What can hang from each mark
z136: z656 z892
z545: z710 z772 z892 z900
z710: z772 z846
z892: z191 z656 z772
z846: z136 z191 z656 z710 z900
z772: z136 z656
z191: z585 z656 z846 z892
z900: z136 z545
z656: z772 z892 z900
z585: z545 z892

Each row is shifted at random along 5 fixed directions that mean nothing.
Known rows, with every way that one mark hangs from another
{z892 z191 {z656 {z772 z136} {z900 z545}}}: [   6  -73 -100 -114 -126 -107 -147  -41   44  -80  -33   16   29 -132
  -40  -75    7  -35    0   46   81   69    7  -17   37  -21  176  -12
 -145   16   38  -11   69  -60  -11  -71  -69  -52  -29   35   62 -152]
{z191 {z585 {z545 z900} {z892 z656 z772}} z846}: [   8  -99   61  130   12 -204   21   20  -58   84   30  -57   80  -23
  114   19   10  -11   40  -97  -54   40  112  219   -9  101   25   57
   63 -189 -130   65  -13 -141   25  200 -120  166   65  123  114  -14]
{z545 {z892 z191 z656}}: [ 126  130 -253 -160  -59 -163  -24 -116  -69 -130  -88   26   37  276
  -56   64   54 -101 -211   55 -119  148  -40  -49  117  111   96   80
 -166  150 -189 -143   79   69  143   20   21  -40  -69 -162  345 -116]
{z656 {z772 z136} z892 z900}: [  13 -151   77   21  -78   81  -14   20  -90   62   73    9 -150 -178
 -146 -167   11  -30  118   37   87    8   50  -64   37    8  241 -164
 -128 -120  189  138  -19 -191 -180 -183   66   29  -28   83 -176 -151]
{z191 {z585 z545} z656 {z892 {z772 z136}}}: [   5  233  186  116  136  -95   52  -37  -40  -56  183  -63  -20  203
  105   30   68 -171   10 -234 -173   -1   32   18 -154  190 -215  212
  239   33 -101 -150  -50  -65   61  542   92  157  -62  -70  -48  171]
{z846 {z136 {z892 z772}} z191 z710 z900}: [-106 -132   88  -60  123   27  269 -197  -95  124   29 -302   33  -66
 -166  -13  143  140 -127   19 -224    1  -98  -77   88 -167   17 -356
 -320   16    6  262  -20   80 -172 -392  354  -11  100  182  -20   14]
{z846 z656 z710 z900}: [-119 -105   97  211   94   64   77   47  -60  130  -56  -99   92  -94
    7   19   -5   92   86   61   19  -91    5   12  -56 -102  -54 -231
   28  -63  109  116  -64   19 -103 -125  101   22  136  103 -141   78]
{z710 {z772 {z136 z656 z892}} z846}: [  11 -115  -30   -9  -12  331 -129  342  242   10  -24  247  -59   24
  220  122 -146  180  205 -110  180 -121  -42  175   47  -47 -271  300
  333 -167 -143 -136    5  156  132   33 -397   24   41  -61    2  146]
{z892 z656 {z772 z136}}: [  51  -55  -45   50  -35 -247  -76  -92  -63 -134  -44   95  234   69
   75   56   39  -33   35  157  -69   40   33   45 -106 -109   24   52
   89   93  -97 -225  -98 -128   45  157   72  107  -31 -170   17   24]
{z900 {z136 z656 z892} {z545 z710 z772}}: [ 100 -186   13  -23  196  112   23  106  -24  322  -83    1 -178 -194
   49    8  -96  216  -18  128   42 -141  -20  177  199 -137    7  -80
   16 -340  -16  394  -21   10 -104 -426  -40   17  137  134  -51  -15]
{z900 {z136 z892} z545}: [ -28 -154   66  -12   48  108   22  -24   37  260  -67  -94   -6 -149
  -70  148  -22  203  -48  -24   95  -94  -74  160  109 -260  -31  -10
  -28  -73  -26  274  122  171 -119 -352  -83  -84  134  173  -33  -28]
{z710 z772 {z846 {z900 {z545 {z892 z191}}}}}: [  41   20  -77   74  100   51   63  -28 -169  -11 -126   20   19  209
  -27   34   66  -75  -65  192 -149  111  -25   -2  -31  -10   45 -184
  -17   83    6  -93  -89   46  -19  -72   94   26   -8 -179   96   28]
{z710 {z846 z191 {z656 z892} z900}}: [-103 -118   -5   68 -122  240   10  142  117  -79  -42  102   97  -36
  -52   53  -89  120  118  -55  148  -52   -8   58  -19  -77  -58   40
   79   14   52  -50   49  134   64  -65 -153  -44   68   -4  -61   25]
{z191 {z656 z772 {z900 z136 z545}} {z846 z710}}: [ -10  -19  109  -29   63   10  -53   37  151  141   74 -125  -95 -201
   94 -162  -26   26   91  -88   49  -85  -20  -63  -44   76  -20  -41
  -59  -57   32  154   47  -14    6  -26  -97 -189   57  233  -82    3]
{z900 {z136 {z892 z191 z772}} z545}: [ 134 -163   23  -38  -78  242  -50  312   64  263   31  119 -328 -351
  -52 -149 -167   86   85  -21  342   15  136  179  208  132  358  -45
  -73 -476  148  328  -37 -169 -117 -255 -289  -66  -24  185 -135 -219]
{z710 {z846 z656 {z900 z545}}}: [ -88 -118  -98  -47   44   42  -34  -13   44   32  -81 -121   36  122
   50   13   46   77  -91   -7 -138  -18  -73 -112   14  -25 -144  -53
 -108   89 -113   63  133  178   47  -99  -55  -95   90   23  205   16]
{z846 {z191 z585 z892} {z656 z772 {z900 z136}} z710}: [ -38  -32  107   56  -76  -36  342 -443 -377  -29  125 -217  155 -210
 -498 -257  144  -64   58  252  -97  -26   51 -277  -43 -144  455 -670
 -406   69  345  177 -152 -308 -235 -370  705   64   45  123 -348 -143]
{z900 {z136 z656 {z892 z772}} {z545 {z710 {z846 z191}}}}: [  69  -16 -142 -141 -145   63   -9  -37  -37  -51  -35  141   17  -99
  -75  -89  -36   46  -92  273   69   91   51  -66   22  -90  248 -146
 -140  -29  105  -28 -121 -130   30 -130  126  -66  -85 -130  -51 -136]
{z191 z585 {z656 {z772 z136} {z900 z545}} z846 z892}: [ -52 -131  172  166  -94  -29   24  -83 -106   39  147  -41   65 -272
 -188 -204    6  -59  300  -67  140  -88  110   59 -137  -19  248 -120
    1 -111  147   95   15 -276  -72   24   51   43   55  237 -254  -77]
{z191 {z585 z892} {z846 z710 z900}}: [ -70    1   37   98  -22   64   64   50   -3  141   71  -78   25  -23
  -18   28   10   44   46 -140   92  -21   36   60  -42   35   21  -41
  -21  -65  -58   54   40   -1   28   91  -63  -73   33  161   39   -8]
{z136 {z656 {z892 z191 z772} z900}}: [  39  -79   84   87   36   42   18  138  -22   19   23   46 -170 -169
  -29  -97  -96  -37   98  -51   84   14   73   34  132  161   98  -55
  -11 -255  175  193  -90 -115 -150 -138  -32  168   -5   61 -142  -74]
{z846 z656 z710 {z900 {z136 z892}}}: [-170 -118  -33 -109 -113  -21  119 -212   20  -14  -80 -144  286  -95
 -137   95   92  219  -97  103  -57  -54 -104  -90  -24 -333   -7 -216
 -194  202   -9   24  106  127    5 -276  179 -129  148  113   20   33]
{z656 {z892 z191} {z900 z136}}: [ -39   75  -47  -73 -173  -76  -42 -109   61 -163  -45   59  156   36
 -120  131    9   -7  -67  -16   87   56  -48  -47  -20 -126   -5  106
  -34  262   14 -169  113  128   35    3  -69  -93  -46  -75   38  -31]
{z136 {z656 {z900 {z545 {z710 z846}}}} {z892 z191 z772}}: [  33  -24    0   31  257 -117   40 -155 -132   18  -80 -101  -33   20
    4   -3   24  -49 -115  153 -228   68  -43  -63   96  -49  -83 -171
  -98  -12   46  174 -115   26 -176 -213  263  167   23  -69   28    0]
{z772 {z656 {z900 z136 {z545 z710 {z892 {z191 z585}}}}}}: [  -1  -83 -102    9   53 -163  -65 -214  -99   39 -127  -25  205   77
  -66  210   26   78  -39  100  -36  -93 -114   60   59 -337 -123   62
   59  159 -161    6  182  176  -16 -172   24   12  111  -26  134   42]
{z892 {z191 z585 {z846 z656}} z772}: [ -69  -89  -88   -2 -119 -158  -28  -70  152 -117  -43   68  383 -128
  -84  227  -19  172   31 -142  150   59  -49  251  -50 -305   -3  177
   40  129 -238 -182  141  121  205   92 -235  -49   69   81  189    5]
{z545 z710 z772 z900}: [ 269  221  -20  226  216  170 -213  587  -54  206    9  263 -567  206
  427 -239 -198 -258  105   80  129  -34  236   26    8  614  -71  196
  371 -440   91   -4 -274 -234   41  444 -298   74 -196 -247  -79   31]
{z656 {z892 z191 z772} {z900 z136 {z545 {z710 z846}}}}: [  52 -142 -131 -196   61  -41 -112  -23  132   73  -41  -19   -1  -78
  -23   48    3  140 -119  -36  -26   85 -122   42  155 -183  -59   88
 -158   10 -220  102  202  186   64 -162 -215 -160   42   66  266  -84]
{z656 {z772 {z136 {z892 {z191 z846}}}} {z900 {z545 z710}}}: [  16  112  -14  -39  100 -186  -40 -255 -136  -55  -20  -93  -25   60
  -53  -55  102 -162 -139  180 -158  101  -43 -175  -61  -65   49 -141
 -149  224   82  -20  -61  -47 -128  -37  310  -13  -98  -97    4  -55]
{z846 {z656 {z772 z136} z892 {z900 {z545 z710}}}}: [-167   28  -44 -184 -221   62 -112  -27  210 -147  -10   71  162 -160
  -44  124   35  137  -73  -44  119   51 -116   32 -141 -331  -45  151
   19  262   26 -218  184  138  131  126  -82 -196   -9  -17   -1   11]
{z585 {z545 z900} {z892 z656}}: [  37  -59  -93  -89 -163  120 -143  442  181  122   29   83 -285  -11
  275  -52 -119   31  -37 -225  146   81  138  179  165  418   28  252
   32 -411 -117   91  102  -58  159  269 -519  -16  -13  118  255 -123]
{z772 {z656 z892 {z900 z136}}}: [ -29 -331   64  135  -96   38  -47   35  -13   85  -59   91  125 -216
  -85   58  -97  162  247   54  202 -159   14  133   68 -253   42  -14
  105 -125   56  128   77  -18 -116 -300 -143   76  147  123 -167  -26]
{z191 {z846 {z656 {z900 z136}} {z710 z772}} z892}: [ -45  -75   54  115 -121  -87  182 -187 -167 -106   21    4  284 -135
 -190 -110   55   15  163  227   -9    2   50  -72 -165 -149  243 -373
  -96   84  133 -126 -141 -224   12  -73  262   13   60   45 -192   19]
{z892 {z191 z585} z656 z772}: [  90   41  -92   23   -7 -179  -30  -55  -40  -75    3   49  117   17
  -56    7   11  -82  -13  -24   24  117   57   84   11   42  131   56
  -38  -11  -99  -96  -43  -82   62  135  -28   64  -71  -58  114  -90]
{z900 {z136 {z656 z772 {z892 {z191 {z846 z710}}}}} z545}: [ -13  179  160    6  111   15   39 -161   79   41    5  -68   72 -145
  -37   76  -11    8   -2   27   46  -95  -93  -14  -31 -188  -93  -16
   69  154  173   49  -65  122 -114 -151  168  -46   36   37 -270   77]
{z136 {z656 {z900 z545}} {z892 z191 z772}}: [ -87  -56  -46 -134  -66 -175   98 -282  -84 -110  -85 -135  137 -136
 -188   57   99   34 -226  109 -131  168  -59  -29   67 -199  162 -218
 -306  129  101  100   11   14 -113 -264  280   71   20   24   69 -122]
{z136 {z656 z772} {z892 z191}}: [ -14 -255  -46 -132   -2  166   41   67  129  162  -34  -40  -67 -334
 -153   54  -86  263    7 -141  165  -10  -69  195  312 -154  110  -47
 -208 -281  -40  358  130  106  -65 -512 -166    9  145  294   86 -168]
{z900 {z545 {z710 {z772 {z136 z656}}}}}: [  65 -138 -134  -98  153  158 -127  249   97  241  -35   15 -260   -5
  167    1  -49  154  -62  -62   24  -26  -76  101  185   17 -123   95
  -11 -276 -226  192   98  128   80 -118 -259  -84   48   88  230  -25]

Rows
[  52  281  -68  -39 -143   42 -166   95  107 -187   44  194  -44  206
   85   54  -57 -173   20 -107  168    0   56  -30  -66  175  -83  374
  224  127  -11 -317  -22   29  108  377 -129   -6 -191 -220  -16   21]
{z772 {z136 {z892 {z191 z585} z656}}}
[-138  -24  119   96 -174  146  133   90    7  -98   16   32   44  -61
  -87  -41  -41   14  117  -25  115  -58   95   12 -104   68   81  -76
   42   -7  211  -21  -74  -59  -51  -46   35    9   -4   47 -236   47]
{z846 {z136 z892} {z191 z656} z900}
[  50  -24  -88 -188  -23  298 -191  362  358   13   48  186 -220  114
  245  124 -100  142   67 -309  139  -93 -129  125  124   54 -336  519
  265  -97 -306 -143  199  275  246  192 -509 -108  -19  -27  187  113]
{z710 {z772 z136 {z656 z892}}}
[  30  159   80  176  -72  -45  -16   -2 -239  -71  -73  143   -5  104
   35   31   19 -184   10  294   23   29  100   25 -231  -14  154  -84
  222  111  282 -217 -196 -201 -108  196  210   94 -107 -289 -261   58]
{z656 {z900 {z545 {z772 z136} z892}}}
[ -46  -52 -155 -246  -69 -219  -52    2  264 -177   10  -63  132   85
  104   25   44   83 -100 -240 -123   81  -76  -28   30   97 -132  231
 -150  139 -377 -134  220  147  289  140 -308 -164    9  112  428   30]
{z892 {z191 z656 {z846 z136 z900}} z772}
[  36  -73  -31   49  166  -37    1  -40   22  100   -8  -79   43   59
   26   16   -4   49  100  -75  -16 -131  -71  -11   92  -31 -153    5
   19  -24 -201   75   63  133   27 -134  -88  -18   91  124  111   80]
{z892 {z191 z585 {z846 {z710 {z772 z656}} {z900 z136}}}}
[ -11   51  161  206   49   71   73   64 -126   -7   24   -1 -148   21
  -34 -111  -39 -148   98   30   -4  -48   91 -115  -57  193   27 -123
   76  -51  280   81 -141 -116 -185   -1  157  129  -29  -50 -270   24]
{z846 {z656 z892 z900}}
[  59 -101 -211    8  144  -21  -85   52   23  -20 -162   85  130  171
   80   89   -7   86  -14  105 -110   44  -87   85   87 -151 -225   83
   53   43 -277 -120   56  208  174  -37 -182    2   93 -116  313   52]
{z545 {z710 z772 {z846 {z656 {z892 z191}}}} z900}
[  87 -131   51   66  133   52   38  194   16  251   78  -26 -211    5
  144   29  -77   78   56 -209   16  -66   56  234  143  182  -32  117
  102 -374 -208  241   40  -45   36   52 -243  100   78  192  149    2]
{z191 {z585 {z545 {z772 z656}} z892} z846}
[  28 -136   98   62  186  -34   69   24  -70  262   70 -127 -104  -87
   47    5   -7   84   24 -112  -77  -67   24  122  119   47  -48  -62
   -6 -297 -105  318   47  -67 -116  -96  -46  103  110  217   50    2]
{z191 {z585 {z545 z710} {z892 {z656 z772 {z900 z136}}}}}
[ -23   14  -53 -167 -187  106  -81  111  226  -96  116   97   42  -72
   -7   12  -25   88   72 -231  137    5  -32   74  -28    3  -11  268
   35    7 -167 -176  177   19  258  245 -267 -144  -10   71  101  -26]
{z191 {z656 {z772 z136}} z892}
[-163  104  -28 -135 -141  -61   37 -135  116 -146   81 -119  112  166
  -37   24  109    2  -64 -244  -86  -62  -66 -186  -80   44 -174  155
  -69  284 -117 -125  184  156  122  103  -18  -96  -33   72  128   78]
{z191 z585 {z846 {z136 {z656 z892}} z900}}
[-172  -31    5  -96 -480  268   39  207  145 -123   22  169   85 -309
 -152  -44  -53  122   97  -33  360   51   93  158 -157  -64  376  -31
  -18  -20  261 -156   65 -116  123   38 -197 -213  -33   98 -200  -85]
{z846 z136 {z191 {z656 z772}} {z900 {z545 z892}}}
[  40 -164   35  110  155 -159    6  -62 -126   45  -27  -67    3   35
   62   -5   24  -21   28   75 -165  -10   -3  -27   38  -15  -53  -96
   -4  -63  -50  100  -53  -72 -115  -65  109  171   42  -26   22   22]
{z892 {z772 {z656 z900}}}
